Each row is followed by its group and then its class within the group.
-1 -14 -7 -6 1 -11 1 -4 0 1 -1 -2 2 -13 -5 11 -1 13 -3 3 21 1 -18 7 -3
 -2 -19 10 -3 4 5 -20 4 -2 -7 -2 15 -4 8 2 2 -9 6 -1 -4 0 0 -6 -5 -1 1
 -5 6 -6 3 -4 9 1 1 5 1 3 7 7 5 -8 0 -4 -5 3 6
lef/J
5 -15 -9 -1 16 -7 4 -5 2 2 -4 -4 0 -9 8 6 -1 12 -2 -4 22 -3 -30 0 -7 4
 -6 14 -2 14 5 -35 -1 -1 1 1 8 -8 2 3 1 -8 8 -1 -2 -11 6 -1 7 -4 4 -2 9
 -1 -2 8 12 0 3 7 6 11 15 7 5 -4 7 -2 -5 10 13
lef/W
7 -6 -8 2 -17 -10 9 -5 -5 -6 -6 -2 3 -1 5 -5 -1 -4 10 -2 -6 4 -25 -14 16
 -2 -18 5 2 7 1 -11 -3 -9 -1 -3 8 -8 9 4 -9 -3 4 -1 -5 -12 16 0 3 0 1
 -15 -4 -6 7 -2 8 0 -1 6 -3 10 9 0 -4 -3 -1 2 4 0 14
Senem/E
11 -18 -10 1 24 -4 12 -5 -2 0 -3 -5 1 -7 6 6 0 15 -2 -3 24 -8 -15 -5 -8
 -1 -32 24 -2 7 8 -24 1 -6 -4 -4 20 -8 -2 5 -3 -10 8 -1 -1 -10 11 1 10
 -5 3 -2 12 -5 0 3 14 0 3 4 6 13 15 5 1 -4 5 -6 -4 8 12
lef/J
15 -17 -10 0 8 -4 8 0 -3 0 -3 -7 1 -5 8 6 0 18 -1 -3 21 -6 -22 -10 -8 -3
 -22 16 -1 10 7 -26 -2 -1 -2 -5 12 -8 -4 9 2 -6 5 1 -7 -12 9 3 13 -4 3
 -1 10 -2 1 5 12 1 0 6 5 11 16 5 0 -3 6 -2 -6 6 15
lef/W
9 -17 -11 -6 25 -2 2 -3 -4 2 0 -4 3 -10 4 12 2 12 -3 -3 29 -2 -11 2 -15
 -2 -31 16 -2 12 8 -25 0 0 3 -1 16 -2 2 8 0 -6 2 2 3 -3 2 -1 -5 -3 4 0 8
 -10 1 0 13 2 3 -1 4 7 12 4 2 -6 4 -2 -5 6 5
lef/J
9 -11 -14 -3 -11 -6 1 -1 -6 -4 -7 -5 2 -4 4 1 1 6 2 1 10 4 -29 -12 4 -2
 -27 5 -4 7 7 -23 -5 -2 7 -1 11 -4 6 0 -9 -2 0 -1 -9 -7 7 -1 1 -1 -2 -1
 1 -5 2 -2 8 4 -4 3 -1 7 4 0 -2 -5 5 -1 -1 -4 4
Senem/Y
12 -7 -3 0 -6 -4 8 -4 -5 -2 -8 2 1 -4 -6 0 0 -10 7 0 -5 9 -4 -1 5 4 -27
 -2 -2 2 2 -13 0 -5 -5 -2 15 -6 13 6 -16 -4 4 -2 -2 -5 13 0 -1 2 1 -22 0
 -5 10 1 14 1 3 3 -1 5 5 0 -7 -7 3 -1 2 -4 7
Senem/E
11 -11 -17 -3 -10 -8 6 -4 -8 -7 -7 -2 2 -2 3 0 0 -1 5 -7 -1 1 -23 -17 16
 -5 -15 5 -1 8 2 -31 -7 -4 9 -3 4 -4 11 -1 -10 -4 0 -2 -4 -8 11 1 5 -2 0
 -2 -1 -3 6 1 8 3 -6 4 -8 4 13 0 -1 -12 2 3 1 -1 9
Senem/Y
12 -4 -5 2 5 -5 4 0 1 3 -9 -7 3 -1 16 -3 1 14 0 -9 -2 -8 -19 -21 5 -6 0
 13 -2 15 -1 -36 -3 -3 7 -3 2 -7 -15 7 2 -5 7 0 -5 -14 17 0 27 -4 4 1 2
 9 -1 20 8 1 -2 10 6 7 22 0 2 -4 2 0 -4 4 16
lef/W
2 -11 -13 -4 -8 -6 7 -6 -8 -7 -7 -1 2 -7 3 2 1 1 0 -1 1 -1 -28 -7 13 -2
 -33 9 0 3 2 -27 -3 -1 3 0 17 -4 10 2 -5 -7 3 -1 -2 -4 8 -6 2 1 0 0 -1
 -8 5 -4 9 4 -2 1 -4 1 7 3 3 -10 0 2 0 0 6
Senem/Y
10 -13 -16 -5 3 -5 5 -1 2 1 -7 -6 -2 -7 6 5 5 18 0 -5 8 -5 -25 -8 -2 -2
 -22 21 -1 15 2 -40 -2 4 4 -3 8 -3 -7 5 13 -7 12 0 -4 -14 7 1 10 -4 3 -7
 1 1 -2 9 15 0 1 8 1 7 16 3 2 -7 8 0 -4 2 14
lef/W
6 -14 -13 0 5 -3 6 -4 -3 2 -6 -6 2 -7 11 4 1 16 -2 -3 18 -6 -26 -9 -4 -1
 -28 16 -2 13 4 -25 1 -3 -3 -3 16 -9 -8 8 1 -9 5 -2 -7 -9 9 0 3 -2 5 1 6
 2 -2 3 11 1 3 10 7 10 16 4 -3 -5 3 -2 -3 6 15
lef/J
